Here is a tiny trained network, its code and every weight. The questions are about switching its units off for an input and a class, where a switched-off unit gives its printed mean instead of its output.

import numpy as np


def w(rows, s, z=0):
    codes = np.array(rows[::2]) - 128.0
    scale = np.full(codes.shape[1], s)
    scale[-1] = z or s
    return codes * scale


def norm(h):
    return h / np.sqrt((h * h).mean(-1, keepdims=True) + 1e-5)


def f(y):
    return np.maximum(y, 0)


def log_softmax(a):
    a = a - a.max(-1, keepdims=True)
    return a - np.log(np.exp(a).sum(-1, keepdims=True))


def net(x, mask):
    res = np.array(x, float).reshape(1, 6) / 4 @ E
    u = 0
    for l in range(2):
        y = f(norm(res) @ A[l][:, :-1].T + A[l][:, -1])
        res = res + np.where(mask[u : u + 13], y, B[l][:, -1]) @ B[l][:, :-1]
        u += 13
    return log_softmax(norm(res)[-1] @ U[:, :-1].T + U[:, -1])


A, B = {}, {}
E = w([
[103,127,143,187,104,55],'x0',
[154,141,116,111,188,78],'x1',
[75,141,187,150,221,153],'x2',
[204,200,108,100,49,136],'x3',
[55,128,11,167,178,197],'x4',
[3,110,120,72,127,114],'x5',
],0.0067)
A[0] = w([
[137,78,68,191,136,1,45],'L0N0',
[111,168,109,80,124,174,202],'L0N1',
[130,201,182,230,92,60,139],'L0N2',
[139,123,243,120,161,128,108],'L0N3',
[144,124,188,133,32,223,116],'L0N4',
[93,169,99,75,105,150,101],'L0N5',
[182,77,152,58,167,196,103],'L0N6',
[172,224,183,60,112,121,66],'L0N7',
[196,158,99,87,142,146,89],'L0N8',
[125,96,106,133,208,121,149],'L0N9',
[145,142,167,104,70,198,3],'L0N10',
[121,210,77,91,85,79,86],'L0N11',
[154,167,103,116,50,155,83],'L0N12',
],0.0097,0.0038)
B[0] = w([
[144,127,100,65,80,101,219],'L0N0',
[166,88,147,151,192,159,239],'L0N1',
[153,152,106,150,81,133,252],'L0N2',
[160,167,178,160,109,173,233],'L0N3',
[193,114,176,109,133,108,239],'L0N4',
[125,58,149,172,155,128,201],'L0N5',
[81,152,145,172,146,50,198],'L0N6',
[153,60,94,187,161,157,229],'L0N7',
[64,95,103,136,119,170,189],'L0N8',
[169,110,140,128,93,141,238],'L0N9',
[145,154,140,184,103,1,173],'L0N10',
[124,123,179,191,146,72,208],'L0N11',
[156,161,191,190,85,131,214],'L0N12',
],0.0094,0.0045)
A[1] = w([
[152,140,106,157,50,71,204],'L1N0',
[112,110,127,131,56,181,177],'L1N1',
[103,108,31,25,120,46,4],'L1N2',
[134,153,55,195,89,180,142],'L1N3',
[65,194,158,114,92,110,219],'L1N4',
[206,127,99,163,196,135,159],'L1N5',
[115,102,187,115,157,171,205],'L1N6',
[79,70,122,125,131,119,132],'L1N7',
[145,96,118,176,130,127,76],'L1N8',
[122,10,121,110,106,95,117],'L1N9',
[132,82,75,148,125,101,180],'L1N10',
[75,165,138,172,159,82,131],'L1N11',
[114,129,83,181,118,221,86],'L1N12',
],0.011,0.0033)
B[1] = w([
[208,195,229,195,115,126,254],'L1N0',
[117,56,188,157,218,128,168],'L1N1',
[67,238,44,128,84,75,162],'L1N2',
[171,76,165,70,192,129,196],'L1N3',
[79,121,105,13,153,254,159],'L1N4',
[122,56,96,144,145,63,237],'L1N5',
[174,99,71,70,157,161,208],'L1N6',
[144,121,40,170,132,86,181],'L1N7',
[81,111,127,73,160,51,189],'L1N8',
[109,148,10,143,129,41,199],'L1N9',
[69,223,171,99,113,181,194],'L1N10',
[119,137,150,95,6,73,167],'L1N11',
[99,46,73,70,213,172,192],'L1N12',
],0.0064,0.0076)
U = w([
[63,221,69,116,71,103,99],'0',
[235,130,220,189,132,113,188],'1',
[58,140,206,58,117,223,2],'2',
[68,30,56,108,248,152,119],'3',
],0.013,0.0039)

Each question gives the input, the list of numbers given to net, and the class t.
The units are the neurons (one row each of A and B). Each row of codes is followed by its name. A weight is (code - 128) times the scale printed after its matrix; where a second scale follows, it is the last column's (A, B and U).
mask holds one flag per neuron, layer by layer. A switched-off neuron (its flag False) gives its mean, the last column of its row in B, instead of its output. The means were averaged over made-up inputs and are rounded, as every weight is.
A unit's drop is (log p(t) with every unit on - log p(t) with that unit switched off) / (log p(t) with every unit on - log p(t) with every unit switched off).
The circuit of an input: a set's keep is (log p(t) with only the set's units on - log p(t) with every unit switched off) / (log p(t) with every unit on - log p(t) with every unit switched off). Starting from the 12 units with the biggest drops (on a tie, the unit counted first), units are removed one at a time, each time the one whose removal leaves the highest keep (on an exact tie, the one counted first), for as long as the keep stays at least 0.8.
units of the circuit, in order: the units of the circuit, biggest drop first
top k neurons: the k neurons with the biggest drops, biggest first
k most important neurons of layer l: the k neurons of layer l with the biggest drops, biggest first
drop when u is switched off: that unit's drop, to one decimal
input [8,8,2,-5,4,-4], class 0: 3 most important neurons of layer 0 => (L0N0, L0N3, L0N12)
input [-3,4,0,4,-4,4], class 3: units of the circuit, in order => (L0N7, L1N0, L0N8)
input [5,2,8,1,3,-1], class 3: units of the circuit, in order => (L1N0)
input [7,8,-8,1,8,-4], class 0: units of the circuit, in order => (L0N0, L1N2)
input [-8,-1,1,1,-2,2], class 3: top 2 neurons => (L0N1, L1N0)
input [-4,0,5,-6,-1,-1], class 2: 3 most important neurons of layer 1 => (L1N0, L1N9, L1N7)
input [-4,8,-5,-6,6,6], class 0: units of the circuit, in order => (L1N2, L0N7, L1N10)
input [-6,0,6,0,0,-2], class 3: 2 most important neurons of layer 1 => (L1N0, L1N6)
input [1,3,8,-7,-3,6], class 2: units of the circuit, in order => (L0N7, L1N5, L1N11, L1N4)
input [-2,8,-4,-8,-7,5], class 0: top 4 neurons => (L0N12, L0N1, L0N0, L0N4)
input [-5,-1,4,-8,-5,4], class 2: top 3 neurons => (L0N3, L0N7, L1N5)
input [-7,5,2,1,-2,-1], class 3: drop when L0N8 is switched off => 0.1
input [-4,8,-6,0,-2,5], class 3: drop when L0N7 is switched off => 0.5
input [5,1,-1,2,0,2], class 0: units of the circuit, in order => (L0N0)
input [2,-5,-3,-5,0,5], class 0: drop when L1N3 is switched off => 0.2
